Small tables with named rows and columns. After each table, cells are looked up by row and column.

lepekip:
         pud  til  ket  posi  nuruda  reguke  sunez
kal      105  174  137   196      79      54    119
duz      105   13  137   162      79      54    119
kag      105  174  137    97     130     169    119
pum      105  174  137   162      79      54    119
leseg    105    2  137   162     155      54    119
gabuz    105  174  137   207      79      39    119
sef       55   86   72   162      79     102     63
lel      175  174  137    79      79      54    121
desifo   105  174  137    38     137     188    119
kuv      105  174  127   119      17      54    111
donegep   82   44   55   156      79     123     70
tibi     105  174  137   225      79      54    119
kes      105  174  137   162      79      54    119
dinaleg  105  131  137    10     110     181    119

desifo, til: 174
tibi, nuruda: 79
kes, ket: 137
kes, pud: 105
gabuz, til: 174
desifo, reguke: 188
kuv, ket: 127

sep =
	keka	pegulaz	zodu	goz	mal	temobo
donut	0.02	0.06	0.10	0.17	0.08	0.08
kozatof	0.30	-0.30	0.45	0.84	-0.32	-0.16
mipop	-0.12	0.19	0.29	0.22	-0.64	-0.05
medipem	-0.12	0.06	0.01	0.07	0.02	-0.07
kiza	0.40	-0.19	-0.03	0.31	-0.46	0.40

keka of medipem is -0.12
temobo of kozatof is -0.16
mal of donut is 0.08
zodu of donut is 0.10
temobo of mipop is -0.05
keka of kiza is 0.40
goz of kozatof is 0.84
mal of mipop is -0.64
temobo of donut is 0.08
keka of donut is 0.02
temobo of medipem is -0.07
pegulaz of donut is 0.06
mal of kozatof is -0.32
goz of mipop is 0.22
zodu of medipem is 0.01
zodu of kozatof is 0.45
pegulaz of mipop is 0.19
goz of kiza is 0.31
goz of donut is 0.17
Which row has the largest zodu? kozatof

sisov =
	mir	zag	timavez	puv	pab	desur	nen	vepaz	nezito
niboder	-1945	-2362	-1614	4578	-2838	3073	-860	-423	-1705
nik	7507	-1561	-6101	-611	-2137	7274	2829	1221	1285
til	332	985	711	-2003	1062	-1849	-339	-422	799
vur	-670	-1741	-2209	-4209	2095	-1029	2823	1954	552
kadid	4335	111	-7013	-6926	385	2302	-881	1139	-6201
bup	6503	-365	-2936	-3907	-3445	-6198	-3537	830	-5143
novubad	-118	-125	-684	-1483	480	-1343	114	-307	2
gakiga	8974	-4310	-7691	3044	1402	2616	-758	1205	-3689
gik	-1087	-3083	-2219	3940	3025	5937	1617	342	2136

kadid, timavez: -7013
vur, zag: -1741
gakiga, pab: 1402
kadid, mir: 4335
gik, nezito: 2136
niboder, desur: 3073
til, nezito: 799
Row with the largest pab: gik

gub =
         sudog  fatis    num
gab      7.770  3.777  4.490
sobefa   3.551  6.523  4.322
repomul  4.329  8.032  4.076
vut      7.112  8.094  7.282
rukagad  6.640  3.737  8.244
sir      6.862  5.125  2.472
lifav    7.961  6.110  7.505
tode     4.715  3.470  7.702
bovap    4.805  8.023  5.708
vil      3.721  6.259  2.801
vuzof    3.410  3.827  4.340

vil, num => 2.801
vil, fatis => 6.259
vut, fatis => 8.094
sobefa, fatis => 6.523
rukagad, sudog => 6.640
vuzof, sudog => 3.410
Which row has the largest num? rukagad

kip.csv
,fironun,sutamal
rilik,7.03,4.67
tilo,7.18,7.90
kekive,8.44,2.41
rig,3.69,8.14
rep,8.00,5.37

What is the sutamal of rilik in kip? 4.67
What is the sutamal of kekive in kip? 2.41
What is the fironun of kekive in kip? 8.44
What is the sutamal of rig in kip? 8.14
What is the fironun of rig in kip? 3.69
What is the sutamal of tilo in kip? 7.90
What is the fironun of rilik in kip? 7.03
What is the fironun of tilo in kip? 7.18

nidutis =
|  | lekasut | gogun | pek | mem | zis | kab | zop | revi | megifev |
|---|---|---|---|---|---|---|---|---|---|
| fel | -0.36 | -0.87 | -0.09 | -0.06 | 0.24 | 0.73 | -0.61 | -0.71 | -0.38 |
| tezi | -0.09 | -0.36 | -0.24 | -0.46 | -0.37 | -0.20 | 0.05 | -0.26 | 0.06 |
| mipatu | -0.48 | -0.92 | -0.22 | -0.03 | 0.37 | 0.97 | -0.61 | -0.78 | -0.24 |
| vizifa | 0.25 | 0.25 | -0.07 | -0.21 | 0.22 | -0.21 | -0.05 | 0.13 | -0.08 |

lekasut of mipatu is -0.48
mem of mipatu is -0.03
pek of vizifa is -0.07
revi of mipatu is -0.78
zop of mipatu is -0.61
zis of vizifa is 0.22
lekasut of vizifa is 0.25
kab of tezi is -0.20
mem of vizifa is -0.21
megifev of fel is -0.38
megifev of tezi is 0.06
lekasut of tezi is -0.09
mem of tezi is -0.46
revi of tezi is -0.26
gogun of fel is -0.87
Row with the largest pek: vizifa

doruf
         lefisor   suso    kuv  pamufa    mol   pase  verima    pir  ditofum
lev        0.599  0.464  0.696   0.504  0.640  0.413   0.686  0.444    0.504
lita       0.588  0.540  0.505   0.591  0.571  0.609   0.502  0.646    0.549
nesapi     0.579  0.432  0.319   0.410  0.457  0.492   0.627  0.437    0.524
dal        0.460  0.603  0.490   0.604  0.598  0.422   0.148  0.605    0.701
piv        0.517  0.533  0.547   0.599  0.602  0.426   0.432  0.573    0.632
zuluf      0.493  0.672  0.418   0.587  0.556  0.421   0.355  0.549    0.736
feg        0.569  0.491  0.702   0.509  0.574  0.481   0.708  0.465    0.442
mon        0.674  0.681  0.557   0.820  0.670  0.799   0.721  0.681    0.604
lusiza     0.527  0.637  0.391   0.606  0.630  0.547   0.303  0.629    0.639
bogirov    0.644  0.641  0.571   0.801  0.660  0.681   0.680  0.670    0.584
lin        0.462  0.571  0.557   0.623  0.573  0.480   0.404  0.631    0.586
sagu       0.686  0.579  0.617   0.610  0.532  0.702   0.782  0.536    0.574

What is the verima of bogirov in doruf? 0.680
What is the suso of feg in doruf? 0.491
What is the verima of lin in doruf? 0.404
What is the ditofum of piv in doruf? 0.632
What is the lefisor of bogirov in doruf? 0.644
What is the lefisor of piv in doruf? 0.517
What is the pase of lin in doruf? 0.480

Table dul
,vus,libimu,zelen,finu,tineni,tibigik,rem
sem,157,108,113,238,222,172,183
sor,189,121,126,136,164,208,118
bovubit,69,185,109,60,89,188,89
dinol,99,128,153,80,101,121,98
vivas,86,154,128,44,83,157,75

rem of sem is 183
vus of sem is 157
libimu of vivas is 154
rem of vivas is 75
libimu of sem is 108
finu of sor is 136
rem of dinol is 98
finu of sem is 238
libimu of bovubit is 185
vus of vivas is 86
rem of sor is 118
rem of bovubit is 89
finu of dinol is 80
zelen of sor is 126
tibigik of sem is 172
libimu of sor is 121
tibigik of vivas is 157
tineni of bovubit is 89
tineni of vivas is 83
vus of dinol is 99
Row with the largest finu: sem

lukilom =
	pinorek	dobose	faku	pev	fibesa	fefo	rel	kerono
zes	935	416	486	459	849	312	630	248
zul	526	701	243	446	206	282	810	142
nik	842	348	158	490	702	648	583	571
fak	410	63	654	240	22	431	438	472

zes, fefo: 312
zul, fibesa: 206
nik, kerono: 571
zul, pev: 446
nik, dobose: 348
zul, dobose: 701
zes, faku: 486
zul, rel: 810
zes, kerono: 248
fak, rel: 438
zul, fefo: 282
nik, faku: 158
Which row has the largest fibesa? zes

lur:
	dopugak	gibusi	pim
mez	326	826	323
vusus	560	695	126
bizo	64	408	754
lisem	398	558	514
nos	723	471	369
farot	381	721	283
lisotaz	320	287	558
vam	450	588	389
tibuvov	505	77	721
pekada	551	375	73
sadine	326	416	428
ruf	634	510	568
gifavo	609	355	203

gibusi of sadine is 416
gibusi of bizo is 408
gibusi of lisotaz is 287
pim of vusus is 126
pim of lisem is 514
gibusi of gifavo is 355
dopugak of tibuvov is 505
dopugak of lisotaz is 320
gibusi of ruf is 510
dopugak of lisem is 398
pim of mez is 323
dopugak of sadine is 326
pim of pekada is 73
gibusi of lisem is 558
dopugak of ruf is 634
pim of bizo is 754
pim of lisotaz is 558

